Here is a tiny trained network, its code and every weight. The questions are about switching its units off for an input and a class, where a switched-off unit gives its printed mean instead of its output.

import numpy as np


def w(rows, s, z=0):
    codes = np.array(rows[::2]) - 128.0
    scale = np.full(codes.shape[1], s)
    scale[-1] = z or s
    return codes * scale


def f(y):
    return np.maximum(y, 0)


def log_softmax(a):
    a = a - a.max(-1, keepdims=True)
    return a - np.log(np.exp(a).sum(-1, keepdims=True))


def net(x, mask):
    res = np.array(x, float).reshape(1, 7) / 4 @ E
    y = f(res @ A[0][:, :-1].T + A[0][:, -1])
    res = res + np.where(mask, y, B[0][:, -1]) @ B[0][:, :-1]
    return log_softmax(res[-1] @ U[:, :-1].T + U[:, -1])


A, B = {}, {}
E = w([
[142,163,128,113,123,161,135,115,132,127,145,138],'x0',
[4,220,81,101,119,116,113,118,233,109,100,53],'x1',
[181,188,29,248,96,113,202,115,155,189,98,109],'x2',
[88,82,199,166,81,190,168,21,62,80,65,41],'x3',
[123,112,151,144,129,103,130,163,116,132,148,88],'x4',
[115,116,97,114,118,138,126,112,121,137,99,154],'x5',
[138,128,127,124,110,157,110,132,143,133,97,136],'x6',
],0.012)
A[0] = w([
[119,101,135,154,118,171,166,44,88,66,104,64,66],'neuron 0',
[160,123,61,119,149,102,107,161,172,178,153,139,109],'neuron 1',
[201,98,135,164,115,129,106,104,68,130,164,185,48],'neuron 2',
[43,174,96,137,111,119,93,123,201,111,138,91,13],'neuron 3',
[204,70,171,160,111,151,154,129,67,158,144,191,3],'neuron 4',
[118,110,87,116,123,110,164,114,113,127,168,119,110],'neuron 5',
[95,149,117,114,112,118,132,128,161,102,123,108,25],'neuron 6',
[109,119,182,18,149,113,65,124,90,76,130,130,156],'neuron 7',
[103,117,171,149,83,150,132,52,79,108,91,76,63],'neuron 8',
[153,156,73,88,166,82,72,222,160,161,164,187,56],'neuron 9',
[40,157,127,122,111,125,135,102,187,121,123,88,40],'neuron 10',
[182,173,58,245,115,104,181,111,136,177,106,108,140],'neuron 11',
[93,88,183,35,157,120,59,110,107,81,146,144,99],'neuron 12',
[149,118,142,166,140,117,108,138,90,100,130,159,54],'neuron 13',
[136,144,123,181,96,130,157,82,113,146,110,98,149],'neuron 14',
],0.012,0.0035)
B[0] = w([
[142,187,175,188,88,115,79,91,62,75,145,192,224],'neuron 0',
[156,137,166,178,136,110,114,86,105,70,193,137,195],'neuron 1',
[156,183,91,105,179,118,142,120,130,213,93,125,204],'neuron 2',
[170,136,96,91,195,89,169,196,71,162,68,88,197],'neuron 3',
[168,155,58,87,189,48,169,185,83,167,87,83,224],'neuron 4',
[147,120,109,145,82,119,139,124,130,137,134,96,139],'neuron 5',
[140,134,102,145,162,99,155,156,146,188,81,144,157],'neuron 6',
[81,65,91,98,117,156,127,129,250,102,167,104,218],'neuron 7',
[154,146,156,211,133,165,96,92,99,68,119,170,220],'neuron 8',
[124,167,213,238,94,98,81,92,79,60,146,155,227],'neuron 9',
[167,177,108,65,148,83,144,162,70,177,91,103,191],'neuron 10',
[77,16,111,48,86,214,149,144,239,129,192,108,252],'neuron 11',
[93,84,134,107,83,197,147,152,169,158,136,126,219],'neuron 12',
[130,122,130,102,154,107,121,124,113,138,109,93,160],'neuron 13',
[111,105,150,142,125,132,121,128,184,95,165,126,193],'neuron 14',
],0.011,0.023)
U = w([
[93,81,120,86,83,182,127,129,244,120,184,104,252],'0',
[128,188,185,209,102,106,97,93,86,56,156,173,55],'1',
[146,188,81,78,198,71,139,151,97,188,73,80,63],'2',
],0.011,0.0039)

Each question gives the input, the list of numbers given to net, and the class t.
The units are the neurons (one row each of A and B). Each row of codes is followed by its name. A weight is (code - 128) times the scale printed after its matrix; where a second scale follows, it is the last column's (A, B and U).
mask holds one flag per neuron, in row order. A switched-off neuron (its flag False) gives its mean, the last column of its row in B, instead of its output. The means were averaged over made-up inputs and are rounded, as every weight is.
A unit's drop is (log p(t) with every unit on - log p(t) with that unit switched off) / (log p(t) with every unit on - log p(t) with every unit switched off).
The circuit of an input: a set's keep is (log p(t) with only the set's units on - log p(t) with every unit switched off) / (log p(t) with every unit on - log p(t) with every unit switched off). Starting from the 12 units with the biggest drops (on a tie, the unit counted first), units are removed one at a time, each time the one whose removal leaves the highest keep (on an exact tie, the one counted first), for as long as the keep stays at least 0.8.
circuit, biggest first: the units of the circuit, biggest drop first
most important unit: the unit with the biggest drop
k most important neurons: the k neurons with the biggest drops, biggest first
drop when u is switched off: that unit's drop, to one decimal
input [0,-8,-1,-8,-6,-3,2], class 1: circuit, biggest first -> neuron 9
input [8,-8,-2,7,-3,-1,4], class 2: 3 most important neurons -> neuron 4; neuron 2; neuron 9
input [-7,0,-2,-4,-4,2,7], class 1: 2 most important neurons -> neuron 11; neuron 9
input [-5,8,-3,7,3,2,-8], class 2: 2 most important neurons -> neuron 10; neuron 3
input [-7,0,5,7,7,-2,6], class 1: 3 most important neurons -> neuron 0; neuron 8; neuron 7
input [2,-8,-3,-8,-3,2,-6], class 1: 3 most important neurons -> neuron 9; neuron 1; neuron 3
input [8,-3,4,4,-2,-6,-4], class 0: 4 most important neurons -> neuron 11; neuron 9; neuron 1; neuron 14
input [4,-2,6,6,1,2,-8], class 0: 4 most important neurons -> neuron 11; neuron 9; neuron 14; neuron 1
input [-5,-7,7,2,0,-8,5], class 0: 4 most important neurons -> neuron 11; neuron 3; neuron 14; neuron 10
input [-3,4,3,-3,-4,7,3], class 2: 4 most important neurons -> neuron 3; neuron 7; neuron 0; neuron 12
input [-8,-5,7,7,1,6,-3], class 0: 4 most important neurons -> neuron 11; neuron 9; neuron 14; neuron 1
input [-3,7,-6,4,-7,-8,-7], class 2: 3 most important neurons -> neuron 10; neuron 3; neuron 11
input [-1,4,-3,-1,-6,2,-4], class 2: 3 most important neurons -> neuron 11; neuron 3; neuron 10
input [0,-7,5,-3,1,5,-4], class 2: 2 most important neurons -> neuron 4; neuron 2
input [-1,-6,6,3,2,5,1], class 0: 4 most important neurons -> neuron 11; neuron 3; neuron 14; neuron 10
input [-4,1,6,8,-5,-7,6], class 1: most important unit -> neuron 0
input [-2,8,3,7,5,3,-5], class 2: drop when neuron 3 is switched off -> 2.3
input [7,-7,7,2,-5,-5,-3], class 0: drop when neuron 11 is switched off -> 9.6
input [-7,0,0,2,-8,-8,4], class 1: drop when neuron 11 is switched off -> 2.3
input [5,-8,5,-4,-1,6,-6], class 2: drop when neuron 4 is switched off -> 2.6
